Below is a small trained network, with its code and all its weights. Each question gives an input and a class and asks what happens when units are switched off, that is, made to give their printed mean instead of their output.

import numpy as np


def w(rows, s, z=0):
    codes = np.array(rows[::2]) - 128.0
    scale = np.full(codes.shape[1], s)
    scale[-1] = z or s
    return codes * scale


def norm(h):
    return h / np.sqrt((h * h).mean(-1, keepdims=True) + 1e-5)


def f(y):
    return y / 2 * (1 + np.tanh(0.7978845608 * (y + 0.044715 * y**3)))


def log_softmax(a):
    a = a - a.max(-1, keepdims=True)
    return a - np.log(np.exp(a).sum(-1, keepdims=True))


def net(x, mask):
    res = np.array(x, float).reshape(1, 3) / 4 @ E
    u = 0
    for l in range(2):
        y = f(norm(res) @ A[l][:, :-1].T + A[l][:, -1])
        res = res + np.where(mask[u : u + 10], y, B[l][:, -1]) @ B[l][:, :-1]
        u += 10
    return log_softmax(norm(res)[-1] @ U[:, :-1].T + U[:, -1])


A, B = {}, {}
E = w([
[92,130,217,100,93,51,107,132,234,154],'x0',
[76,150,170,126,154,223,121,123,151,84],'x1',
[160,111,112,146,122,156,232,134,142,254],'x2',
],0.0049)
A[0] = w([
[149,144,53,127,147,130,153,122,36,212,80],'0.n0',
[160,122,57,129,131,90,129,130,46,146,15],'0.n1',
[118,140,143,128,150,12,61,123,131,45,17],'0.n2',
[108,139,116,133,154,229,116,129,95,85,3],'0.n3',
[124,131,108,131,134,220,97,124,87,27,172],'0.n4',
[131,134,102,127,129,62,65,126,70,4,68],'0.n5',
[133,129,126,109,141,167,145,110,131,115,21],'0.n6',
[115,151,158,117,138,126,112,114,163,139,68],'0.n7',
[118,120,130,122,128,225,116,131,120,56,31],'0.n8',
[120,131,130,129,138,157,116,124,117,101,104],'0.n9',
],0.011,0.0033)
B[0] = w([
[144,95,121,103,140,166,202,143,121,113,219],'0.n0',
[163,120,101,188,145,42,114,154,127,138,190],'0.n1',
[125,149,143,106,57,135,148,119,145,53,223],'0.n2',
[207,165,136,142,93,106,44,68,142,135,193],'0.n3',
[75,153,172,136,187,166,106,169,94,115,243],'0.n4',
[114,97,89,99,252,64,128,98,159,177,248],'0.n5',
[127,157,151,130,73,77,145,157,63,120,132],'0.n6',
[124,106,144,136,143,98,110,168,132,150,146],'0.n7',
[126,201,148,133,104,167,151,77,128,186,190],'0.n8',
[108,139,108,98,124,135,141,119,93,139,148],'0.n9',
],0.018,0.012)
A[1] = w([
[123,149,174,116,105,143,74,120,120,67,24],'1.n0',
[100,64,77,131,175,149,160,127,105,156,113],'1.n1',
[122,115,119,102,177,157,57,90,116,104,53],'1.n2',
[120,162,142,167,30,203,70,117,86,168,32],'1.n3',
[67,125,148,79,74,114,156,128,179,94,106],'1.n4',
[74,102,99,97,156,98,147,109,160,128,13],'1.n5',
[146,64,111,80,5,111,112,133,172,40,61],'1.n6',
[121,112,103,117,127,163,105,117,124,97,33],'1.n7',
[96,84,155,148,114,95,89,168,175,163,96],'1.n8',
[194,61,94,158,41,157,168,171,104,121,9],'1.n9',
],0.016,0.0015)
B[1] = w([
[201,95,82,139,203,134,145,186,75,89,202],'1.n0',
[158,129,94,134,67,97,119,132,138,52,255],'1.n1',
[80,78,66,121,36,141,196,81,140,140,229],'1.n2',
[220,177,201,199,30,109,128,204,59,76,222],'1.n3',
[66,108,162,57,92,138,117,127,174,105,242],'1.n4',
[205,130,174,204,96,202,105,234,55,139,253],'1.n5',
[234,121,162,54,100,64,1,47,184,208,216],'1.n6',
[140,162,146,129,198,160,166,176,186,170,116],'1.n7',
[67,129,140,197,124,85,143,119,151,192,203],'1.n8',
[109,96,41,127,81,240,185,61,186,200,254],'1.n9',
],0.016,0.0074)
U = w([
[162,78,28,148,59,191,218,96,161,144,253],'0',
[54,184,100,100,211,151,107,35,83,151,45],'1',
[196,210,188,182,64,153,117,144,41,108,233],'2',
[169,74,62,166,201,11,131,184,113,64,50],'3',
[50,90,154,58,128,163,147,182,135,34,30],'4',
[188,89,174,39,68,77,42,107,193,124,180],'5',
[39,104,180,196,89,78,134,154,177,199,90],'6',
],0.011,0.0012)

Each question gives the input, the list of numbers given to net, and the class t.
The units are the neurons (one row each of A and B). Each row of codes is followed by its name. A weight is (code - 128) times the scale printed after its matrix; where a second scale follows, it is the last column's (A, B and U).
mask holds one flag per neuron, layer by layer. A switched-off neuron (its flag False) gives its mean, the last column of its row in B, instead of its output. The means were averaged over made-up inputs and are rounded, as every weight is.
A unit's drop is (log p(t) with every unit on - log p(t) with that unit switched off) / (log p(t) with every unit on - log p(t) with every unit switched off).
The circuit of an input: a set's keep is (log p(t) with only the set's units on - log p(t) with every unit switched off) / (log p(t) with every unit on - log p(t) with every unit switched off). Starting from the 12 units with the biggest drops (on a tie, the unit counted first), units are removed one at a time, each time the one whose removal leaves the highest keep (on an exact tie, the one counted first), for as long as the keep stays at least 0.8.
circuit, biggest first: the units of the circuit, biggest drop first
top k neurons: the k neurons with the biggest drops, biggest first
top k neurons in layer l: the k neurons of layer l with the biggest drops, biggest first
drop of u: that unit's drop, to one decimal
input [-8,8,-8], class 1: top neuron	(0.n5)
input [3,-1,3], class 6: top 2 neurons	(0.n0 0.n2)
input [5,-3,2], class 6: circuit, biggest first	(0.n0 0.n3)
input [4,7,8], class 6: circuit, biggest first	(0.n0 0.n8 1.n8)
input [-2,6,-4], class 1: top 2 neurons	(0.n5 1.n5)
input [5,7,-2], class 2: top 4 neurons	(0.n5 1.n3 0.n0 0.n8)
input [-4,-1,-3], class 1: top 3 neurons in layer 0	(0.n4 0.n8 0.n3)
input [6,8,8], class 6: top 2 neurons in layer 0	(0.n2 0.n0)
input [-7,2,3], class 2: top 3 neurons	(0.n5 0.n3 0.n4)
input [7,-3,8], class 6: top 3 neurons	(0.n0 0.n2 0.n5)
input [2,-1,2], class 6: top 4 neurons	(0.n0 0.n2 0.n8 0.n3)
input [3,0,-7], class 4: top 2 neurons in layer 0	(0.n2 0.n5)
input [1,6,-3], class 2: top 3 neurons	(0.n8 1.n3 0.n3)
input [0,-5,-4], class 3: circuit, biggest first	(0.n5)
input [5,6,-7], class 4: drop of 0.n2	0.3
input [-4,6,5], class 2: drop of 0.n5	0.3
input [6,6,-7], class 4: drop of 0.n2	0.3
input [-6,-2,-8], class 1: drop of 0.n4	0.1
